Below are the code and all the weights of a small trained network. Each question names an input and a target symbol and asks about switching units off, where a switched-off unit gives its printed mean instead of its output.

import numpy as np


def w(rows, s, z=0):
    codes = np.array(rows[::2]) - 128.0
    scale = np.full(codes.shape[1], s)
    scale[-1] = z or s
    return codes * scale


def norm(h):
    return h / np.sqrt((h * h).mean(-1, keepdims=True) + 1e-5)


def f(y):
    return y / 2 * (1 + np.tanh(0.7978845608 * (y + 0.044715 * y**3)))


def softmax(a):
    e = np.exp(a - a.max(-1, keepdims=True))
    return e / e.sum(-1, keepdims=True)


def log_softmax(a):
    a = a - a.max(-1, keepdims=True)
    return a - np.log(np.exp(a).sum(-1, keepdims=True))


def net(x, mask):
    ids = ['ΦΨΩγδεθλμξσ'.index(c) for c in x.split()]
    T = len(ids)
    res = E[ids] + P[:T]
    r = norm(res)
    for j in range(3):
        rows = slice(4 * j, 4 * j + 4)
        q, k, v = (r @ M[0][rows].T for M in (Q, K, V))
        z = softmax(np.where(np.tri(T) > 0, q @ k.T / 4**0.5, -1e9)) @ v
        o = O[0][rows]
        res = res + np.where(mask[j], z, o[:, -1]) @ o[:, :-1]
    y = f(norm(res) @ A[0][:, :-1].T + A[0][:, -1])
    res = res + np.where(mask[3:19], y, B[0][:, -1]) @ B[0][:, :-1]
    return log_softmax(norm(res)[-1] @ U[:, :-1].T + U[:, -1])


Q, K, V, O, A, B = {}, {}, {}, {}, {}, {}
E = w([
[94,94,128],'Φ',
[170,178,101],'Ψ',
[164,101,107],'Ω',
[142,126,177],'γ',
[95,85,126],'δ',
[106,89,124],'ε',
[6,126,170],'θ',
[159,104,109],'λ',
[37,149,103],'μ',
[213,221,131],'ξ',
[89,171,161],'σ',
],0.017)
P = w([
[224,26,66],'0',
[98,156,185],'1',
[165,48,110],'2',
[119,83,134],'3',
[170,2,45],'4',
[170,17,66],'5',
],0.0026)
Q[0] = w([
[95,158,29],'h0',
[100,254,210],'h0',
[101,58,111],'h0',
[120,37,137],'h0',
[123,16,113],'h1',
[73,39,91],'h1',
[113,164,174],'h1',
[116,167,119],'h1',
[126,67,137],'h2',
[103,171,140],'h2',
[65,136,77],'h2',
[119,68,148],'h2',
],0.01)
K[0] = w([
[100,92,109],'h0',
[146,91,255],'h0',
[18,93,42],'h0',
[120,196,20],'h0',
[94,89,254],'h1',
[110,113,154],'h1',
[85,183,33],'h1',
[168,187,122],'h1',
[239,130,124],'h2',
[103,109,76],'h2',
[129,247,143],'h2',
[232,110,84],'h2',
],0.0092)
V[0] = w([
[115,176,72],'h0',
[112,107,123],'h0',
[66,242,144],'h0',
[184,147,118],'h0',
[139,182,93],'h1',
[186,95,114],'h1',
[78,109,163],'h1',
[160,154,209],'h1',
[140,85,74],'h2',
[99,158,7],'h2',
[135,152,79],'h2',
[95,46,116],'h2',
],0.017)
O[0] = w([
[110,148,85,81],'h0',
[107,176,144,138],'h0',
[150,165,71,252],'h0',
[107,92,192,47],'h0',
[161,59,54,112],'h1',
[146,37,149,51],'h1',
[97,194,139,194],'h1',
[199,155,200,163],'h1',
[94,102,148,41],'h2',
[141,92,41,51],'h2',
[195,65,45,76],'h2',
[1,145,109,130],'h2',
],0.0085,0.0044)
A[0] = w([
[245,116,182,177],'n0',
[229,179,130,132],'n1',
[197,130,105,104],'n2',
[146,193,119,44],'n3',
[124,157,121,110],'n4',
[49,114,50,96],'n5',
[129,87,151,115],'n6',
[131,118,116,79],'n7',
[82,145,176,123],'n8',
[55,203,144,2],'n9',
[78,114,147,95],'n10',
[158,143,44,168],'n11',
[152,87,129,45],'n12',
[139,150,42,162],'n13',
[104,83,246,98],'n14',
[15,33,90,48],'n15',
],0.012,0.0029)
B[0] = w([
[254,97,133,248],'n0',
[227,87,164,253],'n1',
[196,112,126,174],'n2',
[50,82,166,185],'n3',
[103,136,75,153],'n4',
[190,145,96,197],'n5',
[154,164,104,127],'n6',
[67,93,102,111],'n7',
[176,159,122,202],'n8',
[81,191,150,243],'n9',
[175,159,121,148],'n10',
[178,34,38,234],'n11',
[64,193,180,114],'n12',
[114,74,72,234],'n13',
[170,110,84,242],'n14',
[144,32,91,191],'n15',
],0.0056,0.0044)
U = w([
[48,123,128,121],'Φ',
[161,66,85,173],'Ψ',
[92,78,147,63],'Ω',
[123,141,241,220],'γ',
[51,118,131,95],'δ',
[61,109,131,37],'ε',
[89,183,101,129],'θ',
[91,81,144,75],'λ',
[91,167,29,251],'μ',
[184,126,121,32],'ξ',
[195,251,84,111],'σ',
],0.014,0.0028)

Each question gives the input, a string of symbols that net reads in full, and the target symbol t.
The units are the heads (4 rows each of Q, K, V and O) and the neurons (one row each of A and B). Each row of codes is followed by its name. A weight is (code - 128) times the scale printed after its matrix; where a second scale follows, it is the last column's (O, A, B and U).
mask holds one flag per unit, heads first, then neurons. A switched-off unit (its flag False) gives its mean, the last column of its rows in O or B, instead of its output. The means were averaged over made-up inputs and are rounded, as every weight is.
A unit's drop is (log p(t) with every unit on - log p(t) with that unit switched off) / (log p(t) with every unit on - log p(t) with every unit switched off).
The circuit of an input: a set's keep is (log p(t) with only the set's units on - log p(t) with every unit switched off) / (log p(t) with every unit on - log p(t) with every unit switched off). Starting from the 12 units with the biggest drops (on a tie, the unit counted first), units are removed one at a time, each time the one whose removal leaves the highest keep (on an exact tie, the one counted first), for as long as the keep stays at least 0.8.
units of the circuit, in order: the units of the circuit, biggest drop first
unit that matters most: the unit with the biggest drop
which heads matter: for each layer, one digit per head in row order, 1 if its drop is at least 0.15 and else 0, layers parted by /
drop of u: that unit's drop, to one decimal
input θ σ μ σ σ σ, target μ: units of the circuit, in order	[h0 n0]
input Ψ γ Ω ε Ω, target γ: unit that matters most	h1
input γ γ μ μ σ γ, target γ: which heads matter	001
input γ σ λ, target γ: units of the circuit, in order	[h2 h0]
input σ σ σ ε, target σ: which heads matter	101
input γ σ σ, target γ: which heads matter	100
input θ μ Ψ, target Ψ: which heads matter	010
input γ Ω δ ξ, target γ: which heads matter	001
input Ω σ μ ξ δ σ, target μ: which heads matter	000
input γ ε γ Ψ, target γ: which heads matter	101
input μ σ σ Φ, target μ: which heads matter	100
input ε μ σ Ψ θ, target μ: units of the circuit, in order	[h2 h1]
input γ γ μ μ Ψ σ, target Ψ: which heads matter	010
input γ Ψ Ψ μ Ψ μ, target Ψ: units of the circuit, in order	[h2]
input δ σ γ Φ ε, target γ: which heads matter	000
input μ σ δ, target μ: which heads matter	100
input ε Φ σ μ Ω Φ, target μ: drop of h0	0.2
input σ γ λ, target γ: drop of h2	0.1
input γ ξ γ Ψ, target γ: drop of h2	0.2
input γ ε σ γ, target γ: unit that matters most	h0
